Below are the code and all the weights of a small trained network. Each question names an input and a class and asks about switching units off, where a switched-off unit gives its printed mean instead of its output.

import numpy as np


def w(rows, s, z=0):
    codes = np.array(rows[::2]) - 128.0
    scale = np.full(codes.shape[1], s)
    scale[-1] = z or s
    return codes * scale


def f(y):
    return y / 2 * (1 + np.tanh(0.7978845608 * (y + 0.044715 * y**3)))


def log_softmax(a):
    a = a - a.max(-1, keepdims=True)
    return a - np.log(np.exp(a).sum(-1, keepdims=True))


def net(x, mask):
    res = np.array(x, float).reshape(1, 7) / 4 @ E
    y = f(res @ A[0][:, :-1].T + A[0][:, -1])
    res = res + np.where(mask, y, B[0][:, -1]) @ B[0][:, :-1]
    return log_softmax(res[-1] @ U[:, :-1].T + U[:, -1])


A, B = {}, {}
E = w([
[94,136,124,16,109,79,192,146,148,196],'x0',
[114,213,173,100,100,100,77,164,29,255],'x1',
[78,135,202,50,152,174,174,25,57,86],'x2',
[97,25,172,159,164,3,142,160,67,122],'x3',
[20,93,158,101,146,172,85,124,56,67],'x4',
[147,123,253,140,36,168,146,148,122,60],'x5',
[122,125,105,73,132,191,131,253,185,136],'x6',
],0.0079)
A[0] = w([
[141,100,130,214,83,81,162,176,147,82,221],'N1',
[129,133,152,89,131,162,158,55,146,110,240],'N2',
[64,123,150,69,174,105,125,124,93,152,217],'N3',
[126,139,114,79,118,81,162,155,125,156,215],'N4',
[134,120,193,75,117,171,120,156,97,104,195],'N5',
[119,151,183,124,126,140,103,104,117,65,124],'N6',
[171,152,150,191,98,81,88,115,135,115,158],'N7',
[137,152,97,123,169,98,142,90,144,90,183],'N8',
[135,108,96,110,126,112,134,153,212,71,158],'N9',
[120,108,111,99,165,111,132,156,163,71,202],'N10',
[130,139,155,118,99,162,125,137,105,180,212],'N11',
[125,182,128,69,142,88,146,168,117,209,167],'N12',
[164,127,100,184,76,143,96,136,206,86,230],'N13',
[151,194,97,195,177,159,59,137,175,170,144],'N14',
[142,78,98,75,191,134,156,43,136,124,167],'N15',
[89,96,116,108,181,115,151,90,123,77,206],'N16',
[174,159,117,80,101,88,130,158,114,180,199],'N17',
[125,173,145,174,110,189,102,119,85,119,227],'N18',
[141,129,152,153,97,11,157,151,109,102,254],'N19',
[113,132,175,125,103,161,132,105,150,52,154],'N20',
],0.011,0.0038)
B[0] = w([
[133,28,183,187,179,189,157,131,180,96,240],'N1',
[151,185,129,16,172,71,188,106,127,96,206],'N2',
[65,93,150,167,57,71,169,154,81,170,227],'N3',
[134,65,107,136,31,121,207,149,174,162,210],'N4',
[113,176,162,84,109,135,126,217,89,101,212],'N5',
[123,158,203,101,182,161,156,183,69,100,182],'N6',
[168,77,174,159,203,94,67,76,171,93,192],'N7',
[88,117,114,133,140,116,146,33,160,93,180],'N8',
[153,25,49,70,177,228,167,118,240,165,222],'N9',
[61,128,94,88,71,216,144,114,142,175,200],'N10',
[186,121,144,98,128,64,117,204,56,148,190],'N11',
[205,74,102,117,34,47,160,165,78,235,245],'N12',
[173,75,87,116,254,190,77,154,178,123,239],'N13',
[132,131,37,184,209,51,80,126,113,133,217],'N14',
[82,148,114,53,64,92,176,23,125,99,208],'N15',
[51,154,128,152,95,170,172,42,100,109,205],'N16',
[237,69,63,117,24,78,129,136,133,200,220],'N17',
[169,184,160,91,202,136,13,176,45,96,194],'N18',
[152,59,218,213,100,114,170,123,120,108,242],'N19',
[122,207,178,78,172,195,149,166,94,103,198],'N20',
],0.0075,0.011)
U = w([
[194,210,189,39,151,193,100,190,71,78,166],'0',
[37,90,163,141,115,161,74,201,40,93,153],'1',
[222,86,99,97,22,54,160,187,129,227,16],'2',
[127,75,27,79,178,247,119,170,209,126,4],'3',
[207,63,198,187,158,122,128,112,165,85,103],'4',
[173,147,11,138,203,68,2,116,111,136,148],'5',
[72,143,121,64,94,124,216,33,123,90,194],'6',
],0.0082,0.0018)

Each question gives the input, the list of numbers given to net, and the class t.
The units are the neurons (one row each of A and B). Each row of codes is followed by its name. A weight is (code - 128) times the scale printed after its matrix; where a second scale follows, it is the last column's (A, B and U).
mask holds one flag per neuron, in row order. A switched-off neuron (its flag False) gives its mean, the last column of its row in B, instead of its output. The means were averaged over made-up inputs and are rounded, as every weight is.
A unit's drop is (log p(t) with every unit on - log p(t) with that unit switched off) / (log p(t) with every unit on - log p(t) with every unit switched off).
The circuit of an input: a set's keep is (log p(t) with only the set's units on - log p(t) with every unit switched off) / (log p(t) with every unit on - log p(t) with every unit switched off). Starting from the 12 units with the biggest drops (on a tie, the unit counted first), units are removed one at a time, each time the one whose removal leaves the highest keep (on an exact tie, the one counted first), for as long as the keep stays at least 0.8.
circuit, biggest first: the units of the circuit, biggest drop first
most important unit: the unit with the biggest drop
k most important neurons: the k neurons with the biggest drops, biggest first
drop of u: that unit's drop, to one decimal
input [-3,0,-3,8,0,6,7], class 4: most important unit : N19
input [-1,8,-1,6,4,2,-7], class 1: circuit, biggest first : [N18, N9]
input [4,-4,-8,4,-6,-6,-2], class 3: 4 most important neurons : [N9, N13, N1, N3]
input [-8,-3,0,0,-1,0,-1], class 3: 2 most important neurons : [N19, N13]
input [4,2,-6,7,-2,1,-7], class 4: 3 most important neurons : [N19, N1, N7]
input [1,1,-7,2,-5,6,6], class 3: 3 most important neurons : [N13, N1, N9]
input [-2,4,-5,5,-3,3,3], class 4: 3 most important neurons : [N1, N7, N19]
input [-6,-3,3,-5,-8,5,-8], class 0: circuit, biggest first : [N20, N18]
input [-1,-5,-5,8,-1,-5,2], class 3: 2 most important neurons : [N9, N10]
input [5,-8,6,-6,-3,2,3], class 6: 2 most important neurons : [N15, N2]
input [-4,-7,5,-3,5,-6,6], class 6: 2 most important neurons : [N15, N16]
input [-1,8,-5,-5,6,4,-2], class 0: 2 most important neurons : [N18, N5]
input [-4,6,-7,-1,4,5,-6], class 4: 3 most important neurons : [N7, N19, N1]
input [3,-8,0,7,7,8,1], class 1: most important unit : N5
input [-6,-1,-8,2,-5,-3,-3], class 4: 2 most important neurons : [N1, N19]
input [-1,7,-4,-5,1,5,-1], class 5: 2 most important neurons : [N18, N14]
input [-8,5,-5,4,-1,-4,3], class 5: drop of N14 : 0.2
input [1,-5,3,-6,-8,5,-6], class 0: drop of N20 : 0.3
input [-8,3,6,-5,8,0,6], class 0: drop of N11 : 0.0
input [-2,3,-8,-1,-2,-4,-3], class 5: most important unit : N14
